In the rows, zero is written as 128.
Each row is followed by its class.
128 151 102 100 138 136 145 151 121 135 119 122 119 100 144 101 138 88 120 111 101 170 133 147 105 99 84 111 128 51 132 111 101 138 132 102 133 131 123 129 156 94 148 124 147 119 122
(75)
140 148 73 83 108 147 123 181 122 118 152 151 124 117 157 102 155 110 126 96 112 129 130 149 99 144 80 130 132 116 143 154 106 130 133 158 151 120 125 150 179 114 185 115 138 150 142
(52)
110 172 143 103 155 126 156 170 142 135 118 117 123 135 132 91 119 62 115 110 82 133 147 143 142 116 83 129 146 109 139 124 127 88 110 123 145 146 122 127 140 122 159 102 81 90 157
(159)
123 141 107 130 157 117 130 155 164 141 121 151 155 125 162 117 110 173 103 120 129 135 139 134 124 153 153 111 139 140 131 165 117 170 129 121 104 73 106 95 115 147 158 140 128 132 126
(59)
89 141 94 158 145 119 109 159 151 136 104 145 109 145 149 99 129 123 126 97 123 123 130 140 140 94 111 107 145 107 114 101 76 155 141 122 165 135 117 91 193 102 154 127 124 192 106
(62)
132 122 112 123 80 136 106 99 155 142 118 156 151 88 98 118 173 94 127 94 125 138 151 127 136 124 80 128 115 144 153 118 113 105 139 114 156 81 148 111 142 113 159 155 74 175 136
(146)
157 139 95 134 124 138 88 178 166 140 183 135 137 110 168 119 145 149 133 120 159 117 117 123 144 130 169 104 141 185 85 142 94 178 122 129 102 147 124 75 115 83 159 110 118 151 118
(52)
114 102 140 124 143 134 112 98 119 172 119 115 110 91 114 136 183 98 96 97 100 187 158 161 138 80 118 144 114 111 128 119 147 116 144 124 147 165 127 120 150 95 124 134 91 150 124
(62)
106 132 114 143 149 135 187 133 164 135 94 163 141 120 149 116 121 165 128 115 156 123 119 144 83 158 95 126 161 121 89 116 85 144 140 133 84 92 111 100 184 90 172 102 148 170 159
(62)
132 138 94 141 164 146 114 171 125 121 140 109 79 147 181 116 122 156 123 130 106 143 131 134 113 96 130 126 141 121 104 136 118 141 129 125 141 155 79 116 163 135 144 109 181 104 113
(52)
110 160 93 140 138 105 130 108 175 119 143 162 111 142 127 134 135 170 141 131 143 133 127 118 156 145 144 134 149 137 142 97 107 124 150 144 88 151 142 121 144 124 162 128 131 192 97
(146)
76 111 89 110 184 114 130 142 121 122 102 132 137 126 141 126 94 181 92 103 72 137 171 173 123 145 168 119 123 120 164 118 130 151 152 145 131 127 96 122 167 148 143 127 125 110 115
(152)
153 149 126 157 126 140 119 152 149 89 128 147 117 151 145 111 124 143 126 151 130 157 123 138 132 99 132 140 132 108 99 119 116 123 142 113 148 102 123 97 172 103 129 126 242 164 123
(75)
140 118 152 127 107 118 102 109 158 146 127 151 134 89 122 113 135 79 121 135 95 162 157 140 154 89 95 122 124 136 153 113 122 98 127 106 136 113 131 115 143 96 133 131 102 128 130
(159)
150 105 109 115 130 144 89 122 132 153 126 129 108 76 140 92 139 88 110 101 97 141 134 138 109 107 89 128 136 129 139 128 105 151 130 119 150 138 126 92 132 94 135 117 128 145 123
(142)
125 132 150 176 133 150 125 118 133 148 105 151 94 105 109 157 117 154 148 93 112 106 121 118 112 77 102 141 110 82 155 107 134 113 147 93 128 107 123 143 194 94 111 142 163 175 129
(62)
143 148 119 133 141 137 159 150 127 165 112 129 128 114 159 116 166 72 118 119 98 136 135 115 124 96 97 160 127 152 161 162 129 118 116 107 120 135 124 115 144 111 145 92 91 124 149
(62)
124 142 131 150 136 122 124 155 132 154 158 132 99 117 146 154 169 112 133 167 128 153 152 123 106 106 147 137 169 124 128 180 175 147 117 99 138 97 131 101 81 95 149 102 166 105 150
(62)
161 87 121 120 117 143 95 162 126 85 106 147 107 88 128 96 138 66 112 114 94 190 152 175 109 109 121 143 115 103 95 121 120 144 119 166 163 157 96 130 99 134 135 133 179 128 146
(159)
141 159 73 138 135 158 180 172 139 171 103 106 110 148 157 128 59 195 141 152 122 79 173 118 120 135 113 99 155 169 119 163 123 167 109 123 120 136 93 106 98 127 194 132 125 140 147
(152)
92 120 81 135 147 145 72 140 107 131 145 159 138 116 107 106 96 144 148 74 137 114 112 136 101 138 144 152 139 102 98 98 105 124 138 117 145 162 119 146 164 151 136 119 121 122 125
(146)
141 104 86 142 117 167 129 126 110 167 110 138 130 166 153 141 118 184 110 116 135 103 130 140 132 178 160 159 126 165 141 143 134 104 140 157 147 68 121 173 181 165 131 105 128 118 131
(146)
126 120 148 144 115 142 189 140 85 135 104 124 126 111 185 134 96 135 120 113 126 126 116 125 67 114 162 108 142 125 108 101 123 149 150 120 96 111 123 77 132 75 179 134 182 187 145
(142)
145 163 164 158 120 120 189 137 199 163 135 152 159 132 153 128 112 124 143 100 131 174 113 145 136 112 147 97 145 121 159 116 113 173 135 97 92 138 137 78 138 108 128 105 136 131 120
(152)
116 159 85 154 163 145 140 144 122 145 109 121 81 129 157 113 85 161 129 115 123 157 135 125 111 98 101 125 156 111 120 131 114 125 131 88 116 118 90 93 161 149 174 115 184 134 106
(146)
147 144 129 153 130 119 136 124 108 109 172 122 101 139 131 164 167 104 117 187 182 127 133 87 151 106 138 126 164 153 75 114 161 111 116 162 122 114 141 123 53 128 117 109 175 149 139
(142)
120 134 132 95 110 112 120 135 132 170 140 138 129 102 138 128 155 100 101 135 118 143 148 128 152 103 127 141 123 118 205 150 145 128 113 120 134 167 135 126 131 104 145 124 56 132 126
(62)
105 157 109 151 145 93 132 151 168 133 153 146 125 124 157 114 97 130 150 122 121 121 139 108 133 100 105 126 161 142 136 151 95 128 124 90 86 97 94 107 157 126 129 108 121 156 124
(54)
126 117 130 141 142 134 124 121 56 150 96 120 136 94 128 144 144 106 114 128 135 131 157 135 137 108 162 147 118 119 103 128 126 97 122 132 114 154 122 145 127 95 154 122 96 141 157
(62)
163 180 68 114 153 144 64 187 149 133 196 141 127 170 166 102 120 147 129 127 111 122 144 115 162 144 147 142 180 153 121 176 107 136 122 153 143 98 140 117 146 137 115 97 179 165 106
(52)
126 125 100 133 136 137 129 153 82 112 90 127 142 121 151 100 161 92 93 115 89 157 137 144 114 79 104 128 118 99 125 106 128 105 115 102 151 139 101 124 144 122 132 129 106 79 132
(75)
117 146 71 142 135 153 151 152 107 135 110 132 139 135 136 137 112 162 139 158 125 105 180 138 111 140 147 128 128 193 115 181 150 114 114 135 118 88 133 145 90 157 192 146 131 124 130
(59)
112 154 125 108 120 130 177 128 108 134 152 101 126 135 165 105 131 114 125 146 111 120 116 110 88 134 114 123 161 94 130 134 109 123 122 113 116 148 124 140 141 103 166 110 136 150 145
(54)
120 145 72 131 173 108 110 147 120 159 132 123 74 111 148 118 121 144 121 146 103 128 143 136 117 78 118 113 145 153 112 145 129 148 139 107 133 197 117 90 115 97 215 130 159 158 107
(59)
98 152 115 148 136 91 128 174 208 116 100 128 122 137 148 126 84 173 148 129 133 132 94 174 145 165 123 89 136 116 150 125 86 141 141 88 99 159 88 103 150 121 153 152 135 163 107
(159)
102 142 91 136 168 111 151 155 146 161 121 138 80 161 134 132 82 128 135 129 117 143 121 139 142 121 132 149 149 131 120 109 104 142 132 130 145 161 113 118 151 168 163 100 146 131 129
(146)
120 117 137 108 96 166 150 150 124 103 120 149 153 85 148 102 136 94 118 125 113 163 159 146 84 75 92 142 132 91 112 102 103 105 106 140 145 79 100 135 127 127 163 156 133 152 170
(54)
104 165 99 133 143 134 147 125 113 129 121 136 115 126 152 107 129 111 119 127 122 155 140 121 147 135 100 116 124 102 141 141 100 136 114 143 131 88 116 149 136 156 181 137 104 128 133
(142)
152 143 101 119 110 117 159 151 133 147 109 140 160 133 173 141 124 147 139 116 120 134 132 168 130 214 178 120 139 181 135 162 122 108 118 171 89 95 128 155 116 143 144 139 87 132 137
(52)
158 137 98 166 161 120 84 142 178 172 153 171 73 126 129 102 110 138 138 115 105 138 117 139 132 135 138 142 167 116 130 153 118 165 141 107 147 141 129 93 146 119 159 88 204 156 113
(146)
144 114 131 95 90 145 149 110 113 162 135 136 144 73 143 106 122 104 113 129 130 121 131 99 99 108 63 133 128 86 174 134 107 145 126 138 116 88 109 138 124 99 158 139 104 156 166
(142)
120 150 107 174 158 157 142 159 97 146 118 111 106 141 168 116 53 123 147 118 71 119 119 124 114 42 142 133 144 168 83 70 117 107 138 119 148 134 101 105 158 100 154 109 171 122 139
(159)
117 126 92 140 143 144 58 169 152 131 168 160 89 117 102 98 162 117 137 110 86 142 117 151 125 94 78 184 141 100 141 146 108 143 143 159 165 149 127 127 186 136 150 109 183 193 125
(54)
97 124 137 131 129 103 133 139 126 95 143 141 105 129 134 147 162 83 117 173 123 144 191 120 151 120 134 148 150 107 128 140 140 148 130 165 103 95 104 128 91 113 122 115 123 144 143
(142)
122 138 140 134 147 164 115 140 123 103 136 157 129 112 141 131 103 97 141 124 99 167 192 150 115 63 129 129 134 96 60 82 124 98 128 82 149 137 112 130 151 114 116 152 185 162 128
(152)
133 144 106 148 138 140 111 111 143 153 146 127 100 132 114 141 113 159 132 155 112 104 143 119 130 120 131 136 175 143 140 113 148 99 141 108 136 103 143 108 135 107 125 106 184 154 107
(146)
106 117 102 99 138 149 142 146 131 117 143 137 155 65 139 70 124 101 96 127 96 139 141 148 96 110 76 134 116 87 136 132 104 130 114 133 135 125 71 143 160 153 162 120 110 128 146
(54)
102 130 96 134 157 94 139 115 102 142 88 114 83 96 122 146 132 141 138 144 132 132 157 158 127 165 143 133 132 116 134 147 133 133 152 183 107 149 115 141 146 113 174 111 141 155 126
(62)
109 136 129 125 111 134 157 113 136 134 97 141 139 85 149 99 144 94 133 103 107 137 153 125 89 120 75 118 108 104 159 156 115 112 132 84 127 82 114 128 176 102 164 153 103 165 136
(62)
107 145 120 153 139 122 132 119 102 105 163 136 132 112 118 138 141 129 121 169 156 144 155 104 161 105 137 128 121 96 101 134 118 120 108 131 102 133 98 164 121 158 151 115 118 123 141
(54)
134 105 131 147 101 142 147 124 121 138 58 144 145 123 149 135 150 160 119 71 121 135 151 179 108 176 139 105 119 131 134 127 126 122 147 159 128 67 125 134 166 111 151 157 115 154 138
(152)
126 129 108 125 142 136 81 157 135 195 149 135 102 137 182 112 92 135 129 120 101 98 107 142 122 155 138 142 167 158 143 147 119 136 135 101 141 133 129 106 181 101 121 100 128 145 107
(142)
135 128 97 153 156 148 117 146 120 151 116 131 137 124 126 140 77 170 126 70 79 144 188 129 147 140 173 114 121 148 103 144 154 155 134 150 113 86 97 137 96 166 109 146 94 121 130
(159)
129 118 132 137 147 125 154 142 135 137 113 124 148 124 154 133 128 141 111 107 129 139 140 165 140 133 213 107 102 150 165 127 135 125 118 134 105 159 138 141 104 142 137 128 110 93 110
(152)
141 120 129 177 135 162 133 148 122 151 92 133 111 146 152 86 120 171 125 68 113 154 115 165 84 136 151 121 146 103 110 162 108 148 122 88 101 102 134 99 156 70 149 116 172 98 122
(75)
139 141 112 156 151 118 43 141 107 157 153 137 137 143 134 134 116 149 133 178 117 112 145 113 169 121 179 144 159 150 144 158 145 103 98 104 147 137 135 132 84 149 115 141 134 116 121
(152)
100 126 126 129 121 135 135 133 157 102 146 167 102 126 128 124 130 162 126 116 157 112 144 129 115 150 120 118 139 112 132 127 143 117 106 145 86 126 123 164 98 139 124 162 106 153 110
(142)
90 172 100 128 145 149 188 147 108 139 76 129 81 155 182 121 81 161 144 95 120 106 156 114 97 144 130 136 155 153 114 103 117 96 131 166 112 53 118 121 173 134 208 128 118 129 140
(146)
107 118 136 142 104 152 150 135 109 139 129 146 148 96 143 121 112 100 126 131 98 126 134 124 103 110 111 132 119 96 157 132 109 158 138 102 112 85 111 119 154 102 145 134 134 170 140
(142)
142 145 30 159 187 149 118 164 130 142 155 131 109 157 165 90 125 171 118 151 125 141 122 140 103 104 125 135 169 146 98 173 115 163 135 153 137 127 113 126 118 155 176 89 241 133 102
(59)
129 124 121 161 144 108 134 104 175 124 131 144 105 145 124 97 139 142 117 120 157 88 118 90 119 104 82 116 147 166 95 117 110 150 148 154 125 102 125 87 164 112 128 100 158 154 115
(59)
151 155 155 150 134 146 130 141 117 121 128 132 130 131 132 133 114 87 130 115 125 164 141 153 166 120 168 160 137 105 114 123 133 105 105 150 118 150 115 158 86 137 90 121 119 115 148
(142)
134 120 172 158 141 94 130 129 147 108 143 133 105 111 132 128 116 94 124 159 175 124 139 129 158 163 184 120 133 136 81 141 138 134 114 155 94 133 109 117 79 139 102 117 149 144 126
(142)
124 139 118 103 135 131 71 150 110 121 120 168 124 99 154 105 139 91 113 93 87 166 151 137 136 109 119 141 120 101 151 120 89 155 133 129 152 112 131 103 189 105 164 127 130 148 132
(152)
121 150 135 110 112 142 136 153 127 89 139 142 127 139 161 95 156 85 110 123 111 134 168 109 124 89 104 131 126 97 153 134 120 130 111 125 152 112 115 134 141 105 155 128 122 124 147
(152)
158 98 92 151 115 158 146 129 116 133 90 136 130 120 140 161 145 154 100 117 125 158 155 160 132 136 160 139 115 153 121 139 139 158 127 163 135 105 104 141 119 132 107 114 133 124 141
(62)
117 118 106 118 121 139 167 138 102 131 126 143 120 118 127 94 156 115 100 121 141 102 162 107 82 102 65 131 141 141 117 169 141 128 111 164 104 82 119 136 105 114 188 124 116 132 152
(59)
137 84 143 137 109 146 135 127 119 166 83 158 112 89 132 142 94 142 110 82 99 100 124 176 113 134 119 143 118 132 170 86 148 113 145 167 126 117 107 141 187 111 101 122 103 135 129
(142)
102 151 104 158 148 126 164 150 139 180 112 133 84 144 159 146 109 148 141 150 120 133 151 117 113 87 99 111 159 105 158 160 116 151 114 66 126 100 118 117 150 107 169 107 142 110 130
(62)
124 138 120 123 98 126 174 155 113 93 98 128 167 143 152 125 158 89 115 131 117 132 124 133 116 129 116 121 115 99 192 139 105 127 113 121 135 101 122 156 119 135 141 132 123 113 154
(152)
98 126 136 138 138 123 127 161 176 124 137 150 129 133 148 128 155 125 139 112 129 118 87 150 81 111 143 134 156 123 159 101 119 119 144 88 122 152 166 93 170 85 109 107 179 167 97
(62)
124 130 92 102 122 134 126 164 120 149 136 130 122 87 165 128 150 118 119 142 103 134 148 126 114 129 81 105 120 90 163 158 106 164 134 119 115 99 90 127 173 124 172 124 114 133 122
(52)
142 129 133 129 133 147 113 156 134 159 114 130 120 88 177 96 146 76 112 133 101 149 146 146 110 94 102 133 123 122 126 162 125 132 117 99 126 115 92 113 140 114 148 133 125 121 116
(59)
124 104 110 146 135 135 150 134 115 123 113 176 132 137 114 155 158 150 89 114 115 184 134 162 132 109 156 142 116 83 157 119 131 159 130 143 134 154 136 149 136 143 134 119 154 150 132
(62)
133 151 108 163 132 121 122 164 116 115 100 129 84 160 148 161 101 149 146 131 124 110 126 114 141 139 158 134 133 147 151 146 134 143 110 125 142 132 117 130 93 158 130 135 132 108 139
(142)
109 134 100 98 164 107 76 151 176 156 122 129 93 132 127 95 83 154 138 114 75 119 152 162 106 153 104 121 164 105 149 150 115 119 146 82 149 104 144 97 181 101 109 143 180 163 86
(75)
128 151 93 119 127 127 81 154 151 129 157 148 127 123 165 134 115 159 144 156 95 141 113 126 131 142 126 130 142 144 138 136 96 148 139 95 114 140 114 92 180 122 136 144 156 189 97
(52)
173 161 131 165 131 138 85 152 156 150 165 170 121 122 156 121 97 150 136 90 90 196 114 124 150 72 165 139 158 126 113 110 128 168 140 128 123 133 118 77 114 89 141 128 178 158 136
(159)
92 150 132 147 153 86 91 124 147 100 151 119 108 118 110 147 154 103 131 142 118 108 164 126 175 159 160 124 132 147 122 145 156 124 144 133 124 124 118 116 101 115 108 129 97 148 119
(142)
112 153 106 130 163 95 132 168 151 143 184 127 77 121 142 146 85 146 131 111 128 126 95 134 136 85 124 110 147 156 98 107 132 121 123 113 101 180 98 110 132 113 124 130 145 155 106
(52)
117 147 81 131 151 126 104 181 112 103 104 134 122 151 161 132 155 125 127 153 89 140 127 153 131 156 142 151 156 103 130 133 81 139 125 138 146 145 117 131 151 151 162 109 152 150 140
(54)
122 135 114 108 133 149 117 141 85 98 137 158 145 108 164 96 125 82 104 113 91 141 140 107 102 105 107 162 144 97 137 114 115 122 116 139 123 95 103 138 136 130 115 122 126 134 147
(142)
